Here is a tiny trained network, its code and every weight. The questions are about switching its units off for an input and a class, where a switched-off unit gives its printed mean instead of its output.

import numpy as np


def w(rows, s, z=0):
    codes = np.array(rows[::2]) - 128.0
    scale = np.full(codes.shape[1], s)
    scale[-1] = z or s
    return codes * scale


def f(y):
    return y / 2 * (1 + np.tanh(0.7978845608 * (y + 0.044715 * y**3)))


def log_softmax(a):
    a = a - a.max(-1, keepdims=True)
    return a - np.log(np.exp(a).sum(-1, keepdims=True))


def net(x, mask):
    res = np.array(x, float).reshape(1, 4) / 4 @ E
    y = f(res @ A[0][:, :-1].T + A[0][:, -1])
    res = res + np.where(mask, y, B[0][:, -1]) @ B[0][:, :-1]
    return log_softmax(res[-1] @ U[:, :-1].T + U[:, -1])


A, B = {}, {}
E = w([
[127,159,94,37,110],'x0',
[127,64,233,67,110],'x1',
[166,204,180,142,118],'x2',
[249,104,128,100,166],'x3',
],0.014)
A[0] = w([
[156,121,81,243,159,120],'neuron 1',
[115,28,135,91,206,128],'neuron 2',
[139,53,169,88,148,66],'neuron 3',
[156,105,160,137,125,93],'neuron 4',
[162,49,164,105,109,85],'neuron 5',
[186,62,148,128,143,141],'neuron 6',
[82,130,114,201,108,16],'neuron 7',
[220,116,107,158,146,6],'neuron 8',
[89,108,97,72,104,20],'neuron 9',
[149,107,127,3,107,199],'neuron 10',
[147,101,75,159,211,45],'neuron 11',
[69,100,206,153,90,79],'neuron 12',
[164,228,172,122,108,15],'neuron 13',
[137,152,121,118,112,30],'neuron 14',
[31,135,134,205,79,146],'neuron 15',
[167,187,174,101,171,17],'neuron 16',
[132,118,92,61,151,102],'neuron 17',
[162,181,107,176,128,211],'neuron 18',
[77,100,181,130,111,43],'neuron 19',
[97,101,162,135,82,67],'neuron 20',
[187,169,72,197,206,1],'neuron 21',
[75,126,100,228,152,70],'neuron 22',
[226,172,144,155,114,169],'neuron 23',
[167,4,190,80,133,49],'neuron 24',
[84,113,192,137,102,13],'neuron 25',
[87,114,113,226,79,126],'neuron 26',
[29,76,206,136,99,75],'neuron 27',
[147,209,157,106,84,105],'neuron 28',
[116,207,100,99,82,175],'neuron 29',
[129,229,154,120,66,164],'neuron 30',
[61,148,61,73,98,102],'neuron 31',
],0.014,0.0057)
B[0] = w([
[123,178,90,126,161,221],'neuron 1',
[203,68,151,176,121,221],'neuron 2',
[138,96,169,83,151,204],'neuron 3',
[109,103,171,121,105,152],'neuron 4',
[164,67,172,136,176,203],'neuron 5',
[153,41,160,120,178,202],'neuron 6',
[71,157,52,169,90,179],'neuron 7',
[159,218,123,68,162,181],'neuron 8',
[50,76,122,81,117,162],'neuron 9',
[66,46,144,136,84,249],'neuron 10',
[65,90,118,62,170,179],'neuron 11',
[133,205,167,74,87,207],'neuron 12',
[192,110,134,215,98,175],'neuron 13',
[107,126,143,168,140,127],'neuron 14',
[69,232,78,115,101,238],'neuron 15',
[178,176,99,150,62,158],'neuron 16',
[61,125,93,84,123,176],'neuron 17',
[150,186,82,166,166,196],'neuron 18',
[145,133,155,101,119,177],'neuron 19',
[142,134,146,92,116,165],'neuron 20',
[167,179,141,78,173,206],'neuron 21',
[87,165,9,186,111,212],'neuron 22',
[186,206,162,121,152,198],'neuron 23',
[197,40,219,133,200,253],'neuron 24',
[107,167,149,76,75,173],'neuron 25',
[100,181,73,146,87,208],'neuron 26',
[133,191,185,49,94,235],'neuron 27',
[159,116,147,206,108,175],'neuron 28',
[90,83,125,201,162,194],'neuron 29',
[169,123,170,201,146,197],'neuron 30',
[61,37,153,109,147,201],'neuron 31',
],0.012,0.016)
U = w([
[47,26,97,43,109,141],'0',
[139,195,114,32,255,140],'1',
[101,63,166,167,53,15],'2',
[227,155,146,227,95,2],'3',
[33,198,19,172,99,47],'4',
[103,196,206,37,73,169],'5',
[74,115,130,192,179,163],'6',
[188,24,179,81,209,221],'7',
],0.012,0.0051)

Each question gives the input, the list of numbers given to net, and the class t.
The units are the neurons (one row each of A and B). Each row of codes is followed by its name. A weight is (code - 128) times the scale printed after its matrix; where a second scale follows, it is the last column's (A, B and U).
mask holds one flag per neuron, in row order. A switched-off neuron (its flag False) gives its mean, the last column of its row in B, instead of its output. The means were averaged over made-up inputs and are rounded, as every weight is.
A unit's drop is (log p(t) with every unit on - log p(t) with that unit switched off) / (log p(t) with every unit on - log p(t) with every unit switched off).
The circuit of an input: a set's keep is (log p(t) with only the set's units on - log p(t) with every unit switched off) / (log p(t) with every unit on - log p(t) with every unit switched off). Starting from the 12 units with the biggest drops (on a tie, the unit counted first), units are removed one at a time, each time the one whose removal leaves the highest keep (on an exact tie, the one counted first), for as long as the keep stays at least 0.8.
circuit, biggest first: the units of the circuit, biggest drop first
unit that matters most: the unit with the biggest drop
top k neurons: the k neurons with the biggest drops, biggest first
drop of u: that unit's drop, to one decimal
input [1,-4,0,0], class 4: unit that matters most : neuron 24
input [-5,3,8,8], class 3: top 4 neurons : [neuron 16; neuron 23; neuron 13; neuron 31]
input [-7,-4,4,2], class 1: top 4 neurons : [neuron 21; neuron 23; neuron 8; neuron 10]
input [5,-1,8,-8], class 3: top 3 neurons : [neuron 30; neuron 13; neuron 28]
input [6,8,-6,-4], class 7: top 3 neurons : [neuron 24; neuron 2; neuron 5]
input [-5,-3,-5,8], class 1: top 3 neurons : [neuron 8; neuron 1; neuron 21]
input [8,3,-4,2], class 0: top 2 neurons : [neuron 10; neuron 17]
input [5,-1,1,7], class 7: top 2 neurons : [neuron 15; neuron 10]
input [4,4,-4,-2], class 0: top 2 neurons : [neuron 10; neuron 9]
input [3,-2,0,1], class 6: top 3 neurons : [neuron 24; neuron 15; neuron 22]
input [-6,3,-4,-6], class 5: top 4 neurons : [neuron 27; neuron 12; neuron 19; neuron 25]
input [8,2,3,-7], class 2: top 2 neurons : [neuron 30; neuron 28]
input [-8,2,4,-1], class 5: top 3 neurons : [neuron 12; neuron 27; neuron 29]
input [2,5,1,-1], class 7: circuit, biggest first : [neuron 15]
input [-5,6,-8,-3], class 5: top 4 neurons : [neuron 27; neuron 12; neuron 15; neuron 25]
input [-4,-5,7,7], class 1: drop of neuron 21 : 1.0
input [-7,3,-8,-4], class 5: drop of neuron 27 : 0.7
